[[-0.63  1.99  0.03  1.99  0.39 -1.09  0.24  0.99  1.33 -0.86 -1.49  0.16
   1.15]
 [-1.61  6.63 -0.31  6.63  1.10 -3.34  1.08  3.97  4.21  0.94 -5.09  0.59
   3.44]]
Report the 3rd entry in reading order.
0.03
Report the entry just right of the smallest entry.
0.59
The entry just right of 0.03 -> 1.99
Report the entry just left of 1.15.
0.16
The first entry in reading order: -0.63
Report the entry just left of the smallest entry.
0.94

W =
122	102	114	146	149	110	108	112	157	135	85	119	109	125
180	210	101	98	59	151	174	87	56	74	175	182	150	149
149	178	115	72	47	143	150	94	36	64	169	150	125	138
136	160	114	59	37	135	132	85	23	50	153	134	102	135
83	104	112	132	152	105	129	172	153	171	153	95	179	61
76	45	142	122	150	98	66	127	149	132	62	70	64	116
127	148	113	59	41	129	124	85	28	52	144	125	96	129
89	108	116	130	147	109	130	167	148	165	152	100	173	70
80	91	124	126	149	106	116	166	148	162	138	88	154	74
86	106	115	130	149	108	130	170	150	168	154	97	176	66
81	52	144	126	153	102	72	132	152	136	69	75	72	117
The largest entry in the last column: 149
The 1st entry on the main diagonal: 122
Read off the 2nd-last entry, reading row by row.
A: 72
Read off the third smallest entry.
A: 36
The bottom-right entry is 117
The fifth entry from the end, reading row by row -> 136
The fourth entry, reading row by row: 146
Read off the 2nd smallest entry.
A: 28
Read off the entry just right of the largest entry.
A: 101
Read off the smallest entry in the first row.
A: 85
Read off the entry directly below 119.
A: 182
Read off the top-right entry.
A: 125
The entry directly above 81 is 86
The entry just right of the smallest entry -> 50
Read off the entry directly above 147.
A: 41
The entry in the bottom-left corner: 81
The largest entry in the first column: 180
Read off the smallest entry in the last column.
A: 61
The last entry of the smallest entry's row is 135
The largest entry in the last row: 153
The fifth entry in reading order: 149
The entry directly above the largest entry is 102
Read off the 3rd-last entry, reading row by row.
A: 75
Read off the smallest entry in the first column.
A: 76
The third entry in reading order -> 114
Read off the top entry of the column that holds the smallest entry.
A: 157
Read off the third entry on the diagonal from the top-right corner.
A: 150
The smallest entry in the last row is 52
Read off the entry directly above 169.
A: 175
The largest entry is 210

Questions about the matrix below.
1) Read off the entry directly below the smallest entry.
2) Read off the largest entry in the last row.
3) Read off the bottom entry of the column that holds the smallest entry.
4) Read off the first entry of the smallest entry's row.
5) Read off the first entry, reading row by row.
6) Read off the entry in the top-right corner.
7) Read off the bottom-left entry.
array([[-0.12,  0.00, -0.07, -0.03, -0.03, -0.03,  0.01, -0.20, -0.12],
       [ 0.08,  0.11,  0.13, -0.01, -0.10,  0.06,  0.01, -0.18,  0.00],
       [ 0.01, -0.01, -0.06, -0.01, -0.16,  0.02, -0.06,  0.03, -0.04],
       [ 0.03,  0.10, -0.18,  0.02, -0.05, -0.09, -0.10,  0.16, -0.09],
       [-0.02,  0.01, -0.14, -0.10, -0.08,  0.00, -0.05, -0.11,  0.05],
       [-0.07, -0.08, -0.04,  0.06,  0.00,  0.06,  0.07, -0.02, -0.11],
       [-0.08, -0.07,  0.10,  0.02, -0.12, -0.07, -0.03,  0.06, -0.22],
       [-0.09, -0.08,  0.02, -0.08, -0.03,  0.09,  0.10,  0.01, -0.08],
       [ 0.10, -0.10, -0.02, -0.18,  0.02,  0.01, -0.11, -0.15, -0.04],
       [-0.07, -0.03,  0.03,  0.07, -0.10, -0.16, -0.04, -0.20, -0.19],
       [ 0.11,  0.04, -0.07, -0.02,  0.04, -0.15, -0.06, -0.10, -0.03],
       [-0.10,  0.11, -0.09,  0.03,  0.00, -0.09, -0.04,  0.02, -0.03]])
1) -0.08
2) 0.11
3) -0.03
4) -0.08
5) -0.12
6) -0.12
7) -0.10

Questions about the matrix below. Counting starts at 0.
1) The top-right entry?
2) The entry just right of 4.56?
3) The smallest entry?
4) The entry at row 1, column 2?
5) The entry in the top-left corner?
6) The entry in the bottom-left corner?
7) The entry just right of -1.12?
8) The bottom-right entry?
[[-2.74  6.76 -0.25  0.00]
 [-3.53 -2.97 -1.12  1.03]
 [-2.18  4.56 -1.99  3.36]]
1) 0.00
2) -1.99
3) -3.53
4) -1.12
5) -2.74
6) -2.18
7) 1.03
8) 3.36
